Input:
array([[ 17, -86, -48, 100, -40, -38],
       [ -8, -55, -31,  55, -15, -30],
       [ 17, -21, -22,  34,  38,  51]])
Output: 34

Input: array([ 11, -46,  52, -49,  83])
Output: 52

Input:
array([[   0,    3,   -1,    1],
       [ -62,  -17,  -42, -111]])
Output: -17

Input:
array([[ 1,  1,  2, 19, -1],
       [ 1,  7, 16, 91,  2],
       [ 3,  3,  9,  2,  0]])
Output: 9

Input:
array([[  7,  -1, -32, -32,  29],
       [ 13,   0,  87, -29,  84]])
Output: 87

Input: array([ 16, 105,  42,   9,   2])
Output: 42

Input: array([-10, -99,  21, -73, -48,  40])
Output: -73

Input:
array([[-17,  29,   9, -32,  10],
       [ 45, -75, -24,  82, -24]])
Output: -24

Input:
array([[  59,   66, -107,  101,   22],
       [  10,    0,   -9,    1,    4],
       [  54,   68,  -95,  100,   -1]])
Output: -95

Input: array([ 17, -28,  90,  46,  43])
Output: 90
---
 97   39   51  -10
-16  -46  106   -8
-79  -65   56    1
>> -8

 32   30   42  -10   51  -91 >> 30

  49     3   -34    28    -6  -110    20 >> -34

  1   32   24  -80  -19   18 >> 32

-26   38   13  -92   29  -21 >> 38

-100    59    18   -29   -45   109    98
  66   -74   -16    24    68   -63    -9
>> -16

 11  -66  100   34  -13   66 >> -66

 -66  -113    20   105    17  -104   -61
  45   -76  -103     1   104    76   -60
 -20   -83    89     9  -105    63    57
>> 89

  3  -20  -20  -41  -57    6
-20  -25  -79  -59  -92  -13
  1  -17  -24  -37  -55    4
>> -17

 46   23   87   63  -67  -84  -23 >> 87
---
[  8.2  -8.9 -10.6  14.5]
14.5
[ 19.2   0.8   6.0 -10.7  20.2  -0.3   5.8]
5.8
[  7.181 -13.985   8.369   0.400   0.166  12.786 -19.423]
-19.423
[ 138.93   29.68 -135.56 -124.80  -45.03    7.10  125.75]
125.75
[-0.08  0.07  0.17 -0.10]
-0.10
[ -80.767  -27.001 -173.508  124.685 -152.504 -118.833]
-118.833
---
[ 73  39  36 246 162 116] --> 73, 116

[[ 24 -36 -36  23 -37]
 [-38  26  25 -38  26]
 [ 24 -36 -36  23 -37]] --> 24, -37

[234  65  43 162 120 127] --> 234, 127

[[7731 8077 2944 3395]
 [7726 8074 2951 3400]
 [7731 8078 2943 3394]] --> 7731, 3394

[-42 -34  29   9 -15] --> -42, -15

[[187 167 151   2 152]
 [237 164 115  58 187]] --> 187, 187
---
(85, 100, 92, 90, -25, -92, -45) ans = 85
(-98, 47, -66, 51, -74, -1, -58) ans = -58
((0, 82, 39, -9, 6), (-45, -83, 59, 93, -82), (20, 106, -22, -97, -72)) ans = 0
(105, -59, -40, 28, -10) ans = -10
(107, -50, -7, 41, 18) ans = 18
(40, 86, 77, -76, 64) ans = 64
---
[[100 138  61 202]
 [208  61 193  59]
 [ 97 244  68 214]] | 61

[[ -3 -36  -2  41  -5 -25  34]
 [ -1   2  29 -23  25  39  15]
 [-16  21 -36  12 -16  16 -26]] | -2

[[55 15 52 44]
 [66 62 63 64]
 [40 34 37 76]] | 52

[[ 608 -846  546  724 -370]
 [ 737  559 -523  329  227]
 [-720  -48   40  132 -495]] | 546

[[ 88 150 166 144  89  49 113]
 [ 15 142 171 148 189  64  67]
 [ 81 193 127 183  94  70 108]] | 166

[[2 2 2 6]
 [2 2 2 6]
 [3 3 3 7]] | 2
---
[[   5 -108   58  -31]
 [  52   16  -13    3]
 [ 103  -27  -91  -28]]	-27

[[ -12  -83   63 -102   57   -4    3]
 [  26  -25   24   91   14   32   23]
 [  -8   34  -29  -60    4   16   11]]	4

[[ -1 -86   5 -10  18  52  50]
 [ 22 -86  26 -19  13  66  68]
 [ -1 -84 -52   7 -33   0 -17]]	-33

[[ 20 -22  38 -48 -48 -36]
 [-22  15 -13  13 -17  84]
 [ 19 -22  38 -48 -48 -37]]	-48

[[ 26  10  66 -60  63]
 [-89 -66  74 -58 -55]
 [-54  20  57  88 -18]]	57

[[-14  43  -3   1   9 -20]
 [ 18  15   9 -20  -8   4]
 [ 16  85  12  15  -1  -6]]	15

[[  -2  -21    8   11  -28   -1  -15]
 [ -28  -53   62  -35   13   -6   16]
 [  38  -24   56  -10 -100   34   67]]	-100
---
-16  10  -88  32  92
-69  11  -112  19  14
-> -88

-1  -1  62  -29  0  -107  8
2  15  -59  -34  52  -15  -3
-> 62

-67  -10  27  3
86  -41  59  -32
-> 27

4  -1  6  25  -11  5  -8
-15  -5  -26  -86  37  -9  35
-> 6

98  56  -32  33  -86  -108  84
-5  -46  -32  -82  -18  81  -56
-> -32

60  55  28  98  -60  -56  40
-19  -98  -8  -44  110  106  -15
-> 28

18  -20  22  11
-104  56  101  83
-> 22
---
-82  -8  25  -7  96  -18
40  -18  -11  33  22  -39
=> 96

5  12  -39  -10  -58  -54  97
-19  4  -41  -11  -59  -64  99
=> -54

-11  -18  -5  6  45
-50  4  -17  17  84
=> 6

65  16  -54  -47  84
-41  13  -3  36  -43
=> -47

-3  2  4  -3
34  -6  95  -29
=> 4

17  -18  -10  35  9  -101  -2
12  -8  -11  14  -1  70  -8
=> -101

64  42  -7  -64
106  5  10  0
=> -7
---
 41  -54  -81  -15   -7 -> 41
  4   14  -47   90 -> 4
 -55    35   -28  -101    44    92    53 -> -55
 42  -15  112  -11 -> 42
  4  -86    1   13   64   88   -4 -> 4
-93   19   60   30    0 -> -93
  76    51   -10    15    60  -106 -> 76
---
[0.11, -0.18, 0.12, -0.06, -0.15, 0.10, -0.10] yields 0.11

[[0.023, -0.067, -0.205, 0.043, 0.059],
 [0.182, 0.146, -0.200, -0.049, 0.220],
 [-0.060, 0.049, 0.102, -0.117, -0.157]] yields 0.023

[-139.891, 116.223, -200.439, -56.927, 172.097, 150.754, 131.560] yields -139.891

[99.1, 30.6, 5.8, 129.2, -142.5] yields 99.1

[-0.024, -0.115, 0.161, -0.135] yields -0.024

[0.49, 1.74, 1.24, -1.48] yields 0.49

[3.104, -16.831, 13.106, 9.300, -9.041] yields 3.104

[1.76, -1.47, -0.96, -0.15] yields 1.76

[[183.0, -97.5, 2.9, -42.1, -89.7, -92.7, -97.5],
 [-113.7, 14.6, 101.6, -48.4, -200.9, -47.8, 14.6]] yields 183.0

[-13.711, -8.842, -6.419, 20.288, 8.888, 5.618, -3.757] yields -13.711
---
75  -30  78  -42  -94 -> -94
17  38  10  56  99 -> 99
-103  59  62  81  108 -> 108
1  -19  -93  0  51 -> 51
32  11  -30  -107  -45 -> -45
65  -75  -24  88  -54 -> -54
---
Input:
array([[  0, 102,   1,  20,  -3, -26, -20],
       [  1,   0,  -1, -35, -20,  46,   9],
       [  2,   2,  -1,  36,   2,   5,  -4]])
Output: 0, -4

Input:
array([[ 13, -24,  46,  10,  64, 107],
       [-29, -91,  62, -16,  66, -23]])
Output: 13, -23

Input: array([ 21,  31, -55,  87, -14, -25])
Output: 21, -25

Input: array([-26,  -9,  17, -84,  72])
Output: -26, 72

Input:
array([[ -79,   78,  -34,    6,   19],
       [ -45,   15,  -75,   -2,  -14],
       [-102,  -85,  -52,  -34, -100]])
Output: -79, -100

Input:
array([[-103,  112,   48,  -47,   41,   57],
       [  38,  -67,   95,   68,   32, -105],
       [ -22,  -98, -106,   24,   21,   73]])
Output: -103, 73

Input: array([ -70,   65,   73,  109,  -26, -112,  -11])
Output: -70, -11

Input: array([-71, -80, -10,  24, -39])
Output: -71, -39
---
Input:
[[-13, -711, 23, 647],
 [-428, -331, 470, 38],
 [194, 9, -350, 922]]
Output: -331

Input:
[[4396, 3848, 3073, 7782, 4211, 2336],
 [5502, 7255, 8717, 2872, 9128, 5259]]
Output: 7255

Input:
[[3, 47, 59, 41, 53],
 [50, 53, 92, 55, 24]]
Output: 53

Input:
[[222, 219, 629, 204, 754, 750],
 [173, 802, 133, 721, 787, 161],
 [387, 180, 713, 160, 598, 772]]
Output: 802

Input:
[[3113, 1592, 2353, 6745, 9217, 4573],
 [2769, 5332, 4793, 7632, 7631, 4583]]
Output: 5332

Input:
[[8014, 6583, 7080, 7445],
 [9772, 3785, 2454, 6491]]
Output: 3785

Input:
[[50, 56, 58, 54],
 [42, 93, 43, 1],
 [52, 65, 30, 53]]
Output: 93

Input:
[[506, 675, 761, 779, 581],
 [489, 419, 951, 705, 8]]
Output: 419

Input:
[[5, 22, -3, -28],
 [9, 27, -39, -7]]
Output: 27

Input:
[[131, 139, 197, 157],
 [127, 200, 195, 223],
 [22, 216, 71, 146]]
Output: 200
---
[ 0.128 -0.009  0.006  0.091 -0.134]: -0.009

[[-0.13 -0.22 -0.07 -0.01  1.55]
 [ 0.07 -0.53  0.10 -0.15 -1.11]
 [-0.22  0.09 -0.14 -0.03 -1.78]]: 0.09

[[-0.11 -1.11  1.70  0.12  0.33]
 [ 0.56  1.25  0.24  0.43 -0.20]]: 1.25

[ 0.084  0.115 -0.055  0.067 -0.173]: 0.115

[[ -8.08 -10.70  -3.20 -21.89   1.16]
 [-10.61  -5.60  -4.16 -21.53   6.67]
 [ -9.98  -4.34  -3.66 -19.20  15.56]]: -4.34

[[-0.05 -0.07  0.05 -0.13  0.14]
 [ 0.17 -0.08 -0.16  0.10 -0.14]
 [ 0.02  0.15 -0.15 -0.03 -0.01]]: 0.15

[-0.133  0.112  0.011 -0.014 -0.027]: 0.112
